-1.24  1.20  -0.52  -3.71  1.15  1.31  1.51  1.49  -3.15  -4.74  1.60  -2.35  -2.25  -1.12  -3.12  2.27  3.04  -1.05  0.01  8.29  0.67  4.08  1.65  0.57  -0.58  4.54  -2.20  -1.42  -1.39  -3.38  0.60  4.01  0.60  -0.35  -1.48  6.05  5.54  2.56  1.47  -3.10  -1.07  1.49  -2.77  3.31  1.27  k_416
1.42  2.12  -0.35  -5.27  0.68  -1.41  0.86  2.81  -3.99  -3.01  1.30  -2.99  -0.99  -2.08  -1.68  3.90  2.70  1.59  0.39  7.08  -0.21  4.46  3.23  0.02  -0.85  5.16  -3.50  -2.18  -1.76  2.71  1.54  4.09  1.49  -0.76  -0.19  7.36  6.85  2.16  2.37  -1.32  -1.25  0.68  -2.14  1.13  1.62  k_656
1.90  -0.71  3.27  -1.09  2.80  -0.58  -0.89  4.05  2.92  -2.46  3.14  -0.20  0.24  -1.48  3.53  -3.26  0.30  5.14  1.63  -2.56  -8.36  -0.58  4.47  4.02  -3.64  3.63  -1.53  -2.62  0.75  -3.63  -0.94  -1.37  4.63  0.14  0.81  1.18  -0.16  -2.34  3.66  2.50  2.59  1.10  -2.69  2.56  0.70  k_870
-1.26  1.62  -0.24  -4.02  1.35  1.49  1.39  1.03  -3.21  -4.68  1.60  -2.42  -1.98  -0.71  -2.80  2.10  2.22  -0.51  -0.24  7.96  0.35  4.09  1.83  0.40  -0.35  4.20  -2.19  -2.92  -1.58  4.05  0.74  3.85  0.95  -0.48  -1.31  5.49  5.53  2.84  1.42  -2.66  -0.96  1.51  -2.38  2.85  1.31  k_232
-3.38  0.60  4.01  0.60  -0.35  -1.48  6.07  5.54  2.56  -2.39  3.14  -0.25  0.25  -0.99  3.49  -3.03  0.55  5.27  1.65  -2.40  -8.33  -0.37  4.48  3.97  -3.65  3.50  -1.63  -2.80  0.68  -3.27  -1.04  -1.72  4.78  -0.44  1.16  0.77  -0.22  -2.73  4.01  2.42  2.55  0.96  -2.98  2.54  0.15  k_266
0.83  -2.01  3.31  -0.20  1.32  0.73  -2.76  3.13  3.85  -3.28  3.03  0.75  -1.16  -2.48  2.18  -3.00  1.85  4.62  1.73  -1.23  -6.89  0.19  3.99  3.82  -3.01  3.45  -1.13  -1.76  0.05  -3.74  -0.42  -1.36  6.61  0.15  1.55  0.33  1.24  -3.02  3.99  1.62  3.30  -1.06  -2.05  3.18  0.02  k_778
1.18  2.09  -0.23  -5.23  0.35  -1.52  0.62  2.61  -3.88  -3.07  1.21  -3.10  -1.39  -1.50  -1.78  3.95  2.50  1.14  0.74  7.08  0.00  4.66  3.30  -0.14  -1.12  4.81  -3.43  -2.10  -1.23  3.38  1.58  3.99  1.58  -0.61  0.32  6.84  6.86  1.95  1.60  -0.64  -1.48  0.93  -1.96  0.78  1.81  k_181
0.57  0.15  -3.07  -0.11  1.14  3.06  -3.15  -3.24  2.85  1.02  1.39  5.40  7.55  1.48  -0.52  -0.30  -5.06  -1.52  1.51  -2.01  1.20  0.64  1.03  -1.78  -0.25  0.29  -2.70  3.27  -3.45  1.53  -0.94  2.87  6.30  -2.58  2.67  -1.93  0.83  -0.89  4.99  1.37  0.34  3.52  -2.31  3.95  0.67  k_313
-0.85  1.03  -0.51  -4.26  1.20  1.53  1.60  1.06  -3.37  -4.21  1.65  -2.45  -1.60  -1.05  -3.08  2.09  2.77  -0.75  -0.21  8.21  0.87  3.97  1.14  0.51  -0.40  4.36  -2.22  -2.99  -1.06  3.52  0.09  4.05  0.93  -0.01  -1.10  5.31  5.74  2.41  1.54  -3.00  -0.76  1.17  -2.41  2.99  1.81  k_661
-0.94  1.46  -0.18  -3.44  0.99  1.38  0.99  1.24  -3.31  -3.99  1.62  -2.40  -1.91  -0.70  -3.20  2.25  2.87  -1.01  -0.11  7.97  0.84  3.73  1.54  0.59  -0.41  4.45  -2.47  -2.97  -0.61  3.98  0.48  3.89  0.87  -0.36  -1.50  5.53  5.86  2.70  1.54  -2.78  -1.25  1.13  -2.86  2.35  1.83  k_80
0.67  -2.00  3.38  0.14  2.27  0.69  -2.81  3.40  3.96  -2.88  3.12  0.65  -0.04  -2.63  2.15  -3.48  1.94  4.38  1.55  -1.53  -7.42  0.15  4.00  3.27  -2.69  3.25  -1.32  -1.51  -0.44  -3.66  -0.87  -1.00  6.59  -0.32  1.53  0.42  1.25  -3.05  3.47  2.22  3.64  -1.00  -1.94  3.51  -0.17  k_985
-0.30  1.53  1.51  -3.45  -0.52  0.57  0.63  1.39  -3.24  -5.06  1.20  -2.58  -2.31  -2.70  -0.89  3.95  3.06  0.15  0.83  6.30  0.29  3.27  1.03  0.67  -0.11  5.40  -3.07  -3.15  -2.01  2.87  1.02  2.67  1.48  0.34  -0.25  7.55  4.99  2.85  1.14  -1.93  -1.52  -0.94  -1.78  3.52  1.37  k_863
order: -5.06  -3.45  -3.24  -3.15  -3.07  -2.70  -2.58  -2.31  -2.01  -1.93  -1.78  -1.52  -0.94  -0.89  -0.52  -0.30  -0.25  -0.11  0.15  0.29  0.34  0.57  0.63  0.67  0.83  1.02  1.03  1.14  1.20  1.37  1.39  1.48  1.51  1.53  2.67  2.85  2.87  3.06  3.27  3.52  3.95  4.99  5.40  6.30  7.55 -> k_863
next: -1.24  1.20  -0.52  -3.71  1.15  1.31  1.51  1.49  -3.15  -4.74  1.60  -2.35 -> -2.25
chg k_661: -0.85  1.03  -0.51  -4.26  1.20  1.53  1.60  1.06  -3.37  -4.21  1.65  -2.46  -1.60  -1.05  -3.08  2.09  2.77  -0.75  -0.21  8.21  0.87  3.97  1.14  0.51  -0.40  4.36  -2.22  -2.99  -1.06  3.52  0.09  4.05  0.93  -0.01  -1.10  5.31  5.74  2.41  1.54  -3.00  -0.76  1.17  -2.41  2.99  1.81 -> 12, -2.45
next: -3.38  0.60  4.01  0.60  -0.35  -1.48  6.05  5.54  2.56 -> 1.47
order: -0.44  -1.53  -7.42  -2.00  3.12  -3.05  3.25  -0.17  -0.32  -1.94  6.59  -0.04  0.42  2.27  0.67  4.00  -3.48  3.47  3.40  2.22  1.94  1.25  -2.69  3.64  -0.87  3.27  1.53  0.14  0.65  -3.66  -1.00  -2.63  -2.81  3.51  2.15  -1.00  3.38  -2.88  -1.32  1.55  0.69  4.38  0.15  3.96  -1.51 -> k_985

0.28  -5.58  0.88  -6.04  -5.59  1.14  -1.74  0.88  1.46  -5.58  k_911
0.07  4.98  -1.00  5.11  -4.27  3.32  5.03  -0.37  3.25  2.23  k_212
3.25  -1.00  -4.26  4.98  5.11  3.32  5.03  0.07  2.23  -0.37  k_226
0.03  -7.50  -0.27  5.63  -3.80  1.36  -4.73  5.63  0.66  0.02  k_963
next: -7.50  -0.27  5.63 -> -3.80
next: -4.27  3.32  5.03 -> -0.37
all k_963: 0.02 -> 10
chg k_212: 0.07  4.98  -1.00  5.12  -4.27  3.32  5.03  -0.37  3.25  2.23 -> 4, 5.11
all k_911: -5.58 -> 2 10
order: 2.23  0.07  4.98  -1.00  5.11  -4.27  3.32  5.03  -0.37  3.25 -> k_212

-4.82  -3.83  2.99  -5.26  -6.52  -1.61  -4.89  0.90  -6.12  -7.75  -7.06  1.23  -3.70  -3.69  -3.46  0.13  0.33  3.54 = k_206
-0.84  -0.73  -0.80  -0.94  -0.55  -1.02  -1.29  -1.35  -1.05  -1.51  -0.23  -1.03  -0.67  -1.48  -0.46  -0.53  -0.99  -0.88 = k_480
0.48  -0.80  -4.70  -0.32  0.65  -2.26  -0.42  -3.58  0.60  0.90  1.29  -3.56  -0.77  -0.36  -0.80  -3.45  -2.99  -4.49 = k_701
2.34  -5.26  -6.42  -3.06  -4.49  -6.77  -2.62  1.06  0.49  -1.51  -6.45  2.75  -3.61  -0.24  -2.67  -2.52  -3.73  0.83 = k_696
-5.76  -5.79  2.46  -6.49  4.53  -1.01  -4.18  -3.33  4.09  -4.56  0.97  -3.34  4.36  -1.27  4.34  0.51  -5.73  -0.11 = k_373
0.70  0.64  -0.19  1.01  -0.63  -0.04  0.55  0.97  -0.12  1.38  -0.38  0.61  -0.59  0.48  -0.88  -0.19  1.06  -0.05 = k_673
-4.89  -3.97  -2.05  -1.11  -6.27  5.53  -7.24  0.88  -5.05  2.50  -0.63  -1.07  -2.03  -6.70  -3.53  2.20  -3.99  -3.83 = k_491
-3.48  -2.70  -1.81  -5.49  -2.31  -1.00  0.97  1.38  -0.38  0.55  -0.12  -5.72  -3.86  2.85  -3.56  -6.17  -4.86  -3.28 = k_300
1.85  2.40  -5.42  1.10  -6.68  -4.04  -0.82  -3.63  -7.17  -1.52  -4.37  -2.86  -6.15  -3.43  -5.95  -5.85  1.39  -4.47 = k_788
-5.76  -5.79  2.46  -6.49  4.53  -1.01  -4.18  -3.33  4.09  -4.56  0.97  -3.34  4.36  -0.10  1.16  -0.25  0.22  -0.46 = k_398
0.27  -0.75  -7.26  -1.17  0.97  -4.04  2.71  -4.75  -0.62  3.00  4.12  -6.06  -5.46  2.03  -5.95  -6.74  -4.84  -6.37 = k_97
-0.42  0.55  -0.30  1.54  0.72  -0.74  0.22  1.07  0.14  -0.01  1.17  -0.25  -0.85  -0.51  -1.64  -0.16  1.70  -0.40 = k_471
next: 0.55  0.97  -0.12  1.38  -0.38 -> 0.61
order: -2.52  -3.73  0.83  2.34  -5.26  -6.42  -3.06  -4.49  -6.77  -2.62  1.06  0.49  -1.51  -6.45  2.75  -3.61  -0.24  -2.67 -> k_696
chg k_471: -0.42  0.55  -0.31  1.54  0.72  -0.74  0.22  1.07  0.14  -0.01  1.17  -0.25  -0.85  -0.51  -1.64  -0.16  1.70  -0.40 -> 3, -0.30

-0.81  -1.61  -0.88  -1.53  -2.89  -2.80  -0.43  -2.20  -2.43  -3.24  -0.12  -6.33  -4.02  -4.09  -2.85  4.37  -0.84  -0.33  -5.25  -3.23  -0.33  -1.47  0.93 -> k_810
-2.86  -0.50  -0.53  0.52  -4.11  -0.82  -3.55  -0.81  -1.61  -0.88  -1.53  -2.92  -2.80  -0.43  -2.03  -0.88  -4.72  -1.93  -1.91  -1.42  -2.03  -4.99  -3.32 -> k_60
-1.86  -0.53  -0.50  0.52  -5.72  -3.85  -5.65  8.65  3.26  5.06  7.32  1.28  4.20  4.34  -0.01  3.58  -2.69  -7.46  -5.34  5.71  0.13  -4.39  -4.37 -> k_862
next: -0.81  -1.61  -0.88  -1.53  -2.92  -2.80  -0.43 -> -2.03
next: -0.50  -0.53  0.52 -> -4.11
next: -1.61  -0.88  -1.53  -2.92  -2.80  -0.43  -2.03 -> -0.88

1.72  -0.54  0.03  0.69  1.90  1.72  2.03  2.33  0.95  -0.15  0.68  -0.13  -0.06  0.89  -1.14 = k_826
0.45  0.02  -1.27  -0.33  -1.06  -0.11  1.90  7.91  1.02  -0.94  1.67  -0.37  -0.29  2.79  0.20 = k_955
7.91  -0.29  -1.27  1.90  -0.94  -0.37  0.20  2.79  -1.06  1.66  1.02  -0.11  0.02  -0.33  0.45 = k_85
chg k_955: 0.45  0.02  -1.27  -0.33  -1.06  -0.11  1.90  7.91  1.02  -0.94  1.67  -0.37  -0.28  2.79  0.20 -> 13, -0.29
next: 1.72  -0.54 -> 0.03
order: 0.20  2.79  -0.29  -0.37  1.67  -0.94  1.02  7.91  1.90  -0.11  -1.06  -0.33  -1.27  0.02  0.45 -> k_955
chg k_826: 1.72  -0.54  0.03  0.69  1.90  1.72  2.03  2.33  0.95  -0.16  0.68  -0.13  -0.06  0.89  -1.14 -> 10, -0.15

4.22  5.02  0.27  2.19  -3.70  2.54  3.74  -0.12  0.06  3.30  -1.44  2.58  -6.21  -6.15  -0.93  -2.37  1.26  2.43  1.46  -1.79  -0.09  0.78  0.46  3.13  5.72  2.30  -4.34  -0.59  -0.62  0.27  2.58  -0.73  1.74  -2.88  4.89  -1.24  2.75  2.96  -0.05  0.23  0.27  1.11  -5.73  -3.10  -2.86  -2.46  -1.26  -5.80  -2.63  5.23  0.56  -4.79  0.49  -1.70  k_910
3.28  5.82  0.95  1.92  -2.03  2.60  0.56  0.44  -0.24  2.48  -2.84  0.10  -5.87  -5.83  -0.07  -1.79  -1.79  4.59  0.45  -2.25  -0.51  1.93  1.50  1.66  3.87  3.11  -2.51  -2.48  -0.02  2.48  3.68  1.82  0.39  -2.76  5.62  0.30  3.57  3.11  0.48  0.54  -0.31  0.70  -5.54  -4.80  -3.95  -0.83  -2.39  -8.17  -2.48  3.68  1.11  -2.20  -5.54  -0.66  k_89
3.38  5.60  0.99  1.88  -2.39  2.62  0.87  0.44  -0.25  2.64  -2.63  0.08  -6.12  -5.61  -0.22  -1.82  -1.32  4.48  0.26  -2.47  -0.30  1.87  1.40  1.89  3.93  2.76  -2.70  -2.36  0.04  2.36  3.44  1.73  0.47  -3.16  5.56  0.07  3.61  3.39  0.37  0.66  -0.18  0.75  -5.50  -4.58  -4.02  -1.20  -2.20  -8.12  -2.72  3.88  1.03  -2.39  1.54  -0.99  k_858
-0.42  -1.24  -1.26  1.31  -0.60  1.19  0.26  -0.14  0.48  0.59  0.55  -1.57  -0.05  0.40  0.95  -1.05  0.74  -0.41  0.58  -1.06  0.72  0.67  -1.21  1.20  -0.04  0.78  0.07  1.26  -1.26  1.59  -0.29  0.17  1.15  -1.62  -1.20  0.85  0.12  -0.73  -0.52  -0.22  0.95  -0.46  -0.70  1.07  0.52  0.99  -0.01  0.46  -1.92  -0.74  -1.67  1.22  1.19  0.27  k_463
chg k_858: 3.38  5.60  0.99  1.88  -2.39  2.62  0.87  0.44  -0.25  2.64  -2.63  0.08  -6.12  -5.61  -0.22  -1.82  -1.32  4.48  0.26  -2.47  -0.30  1.87  1.40  1.89  3.93  2.76  -2.70  -2.36  0.04  2.36  3.44  1.73  0.47  -3.16  5.56  0.07  3.61  3.39  0.37  0.66  -0.18  0.75  -5.50  -4.58  -4.02  -1.20  -2.20  -8.12  -2.72  3.88  1.03  -2.38  1.54  -0.99 -> 52, -2.39
order: 3.88  1.03  -2.39  1.54  -0.99  3.38  5.60  0.99  1.88  -2.39  2.62  0.87  0.44  -0.25  2.64  -2.63  0.08  -6.12  -5.61  -0.22  -1.82  -1.32  4.48  0.26  -2.47  -0.30  1.87  1.40  1.89  3.93  2.76  -2.70  -2.36  0.04  2.36  3.44  1.73  0.47  -3.16  5.56  0.07  3.61  3.39  0.37  0.66  -0.18  0.75  -5.50  -4.58  -4.02  -1.20  -2.20  -8.12  -2.72 -> k_858
next: -5.83  -0.07  -1.79 -> -1.79
all k_89: -4.80 -> 44

-1.58  -7.69  -6.74  -6.17  -3.35  7.69  2.52  5.65  6.51  -7.45  5.92  0.33  -2.34  0.01  -4.98  4.15  -3.92  -7.21  -6.52  -5.81  -2.10  7.17  3.93  -1.36  3.62  -2.55  -5.52  -5.88  -5.31  1.85  4.51  -4.05  0.29  2.20  -2.44  0.72  4.91  -4.28  -3.40  5.72  -6.09  -5.26  -7.30  -4.57  0.02  6.42  -1.63  -2.83  -3.39  5.80  0.44  -2.28  6.54  4.49  2.56  k_250
7.58  -6.83  4.42  -6.55  4.75  -3.86  3.20  7.05  2.10  -3.34  -4.63  -4.18  0.25  -1.80  -7.40  -7.51  -0.80  -7.52  1.39  -3.87  -1.18  6.78  -6.32  6.89  0.58  2.29  -3.86  6.92  1.71  -1.66  -1.89  1.34  -1.83  5.68  2.57  6.52  1.91  4.73  -0.05  2.41  2.67  6.56  -6.70  -7.41  -1.34  4.84  -0.90  7.24  4.92  -1.08  7.67  1.98  4.25  5.22  -6.37  k_970
4.41  3.94  7.68  7.39  -1.45  1.72  -5.93  -0.50  -6.23  -0.21  6.40  -1.28  1.67  0.97  3.30  -6.23  -2.83  5.89  -0.98  -6.39  -2.53  5.00  5.00  -1.49  5.33  3.47  -7.34  -4.45  -6.23  -3.43  5.75  1.85  1.64  -2.80  7.31  3.78  5.00  -1.27  3.14  4.20  3.01  1.93  -0.83  -4.17  -6.17  -3.64  -6.23  6.95  6.50  5.00  -3.76  5.16  7.36  -2.39  2.65  k_141
-6.97  -1.15  3.75  5.41  -1.86  -6.02  5.83  2.80  5.56  1.35  5.45  5.22  -6.21  -0.37  5.69  -6.30  -6.33  -7.47  5.85  1.99  6.19  6.57  -7.23  1.72  -6.99  7.57  3.65  2.78  6.66  -7.16  -5.58  -7.09  4.00  5.19  -4.31  5.30  4.19  4.99  -4.06  -0.72  5.83  -5.28  1.20  -2.79  0.64  6.40  3.86  -5.19  3.98  -6.55  -2.19  -2.59  -1.37  -4.12  5.76  k_246
0.29  -1.73  -3.85  2.52  1.59  -5.35  1.55  -4.10  -5.28  6.98  5.03  3.19  0.54  -2.23  -2.21  5.00  -2.59  -1.12  -6.09  7.41  7.45  0.11  1.58  5.69  -1.53  3.41  1.94  -6.17  -3.17  0.87  5.82  4.26  -4.42  -6.11  2.47  6.35  -0.82  6.37  0.84  -2.97  -7.33  6.07  -2.25  3.12  -4.82  -7.54  4.73  -1.89  1.69  4.94  6.29  3.25  -3.15  -6.84  4.99  k_805
-1.29  -7.46  0.87  0.57  -7.46  -4.44  -7.19  2.71  7.66  -7.46  -2.15  3.73  6.52  6.41  -7.46  -4.71  5.62  5.07  6.81  1.56  1.81  3.49  1.55  5.95  0.26  6.66  -1.29  2.78  3.65  0.70  0.55  4.19  -4.51  -4.94  -4.60  0.20  -1.62  -1.29  -2.62  -1.29  -6.27  -2.11  -7.46  4.83  4.33  -6.02  1.44  1.98  6.21  3.63  6.49  5.62  -7.71  -0.40  5.40  k_465
all k_465: -1.29 -> 1 27 38 40
chg k_970: 7.58  -6.83  4.42  -6.55  4.75  -3.86  3.20  7.05  2.10  -3.35  -4.63  -4.18  0.25  -1.80  -7.40  -7.51  -0.80  -7.52  1.39  -3.87  -1.18  6.78  -6.32  6.89  0.58  2.29  -3.86  6.92  1.71  -1.66  -1.89  1.34  -1.83  5.68  2.57  6.52  1.91  4.73  -0.05  2.41  2.67  6.56  -6.70  -7.41  -1.34  4.84  -0.90  7.24  4.92  -1.08  7.67  1.98  4.25  5.22  -6.37 -> 10, -3.34
next: 7.57  3.65  2.78  6.66 -> -7.16
all k_141: 5.00 -> 22 23 37 50

1.92  -0.34  -0.47  -2.75  2.30  -0.02  -3.97  1.94  2.28  5.42  0.31  0.47  -0.20  2.45  3.61  2.33  -2.03  -1.81  2.66  -0.41  -1.42  -0.72  -0.62  -0.13  0.67 -> k_149
-1.27  -4.27  0.43  4.61  -2.19  2.30  -2.23  -0.40  1.52  0.40  -0.29  0.79  1.14  3.97  -0.79  3.82  -2.75  0.15  2.30  -0.48  1.48  2.35  4.88  -1.87  3.56 -> k_412
1.92  -1.04  -0.35  -3.37  2.69  -0.79  3.72  -2.91  -3.35  -4.43  3.70  -0.73  0.40  -2.33  -0.82  -2.28  3.11  2.83  -3.70  -1.68  0.73  2.31  4.95  2.86  -0.12 -> k_68
0.00  -4.12  0.01  0.84  -0.34  2.41  -0.58  -3.20  0.08  -0.17  2.00  -0.23  1.45  2.84  -0.57  3.35  1.01  4.85  0.91  -3.04  -2.93  2.48  6.56  -0.08  4.74 -> k_201
-0.48  0.15  3.56  0.43  3.82  3.97  -2.19  4.61  2.30  -0.78  -1.27  2.30  -0.29  -2.75  -2.23  -1.87  -4.27  0.40  -0.40  0.79  1.48  4.88  2.35  1.14  1.52 -> k_544
next: -4.27  0.40  -0.40  0.79  1.48 -> 4.88
order: -4.27  -2.75  -2.23  -2.19  -1.87  -1.27  -0.79  -0.48  -0.40  -0.29  0.15  0.40  0.43  0.79  1.14  1.48  1.52  2.30  2.30  2.35  3.56  3.82  3.97  4.61  4.88 -> k_412
chg k_68: 1.92  -1.04  -0.35  -3.37  2.69  -0.79  3.72  -2.91  -3.35  -4.43  3.70  -0.73  0.40  -2.33  -0.82  -2.28  3.11  2.83  -3.70  -1.68  0.73  2.31  4.96  2.86  -0.12 -> 23, 4.95
next: -2.23  -1.87  -4.27  0.40  -0.40 -> 0.79
next: 1.94  2.28  5.42  0.31  0.47 -> -0.20
order: -4.12  -3.20  -3.04  -2.93  -0.58  -0.57  -0.34  -0.23  -0.17  -0.08  0.00  0.01  0.08  0.84  0.91  1.01  1.45  2.00  2.41  2.48  2.84  3.35  4.74  4.85  6.56 -> k_201
next: 1.14  3.97  -0.79 -> 3.82

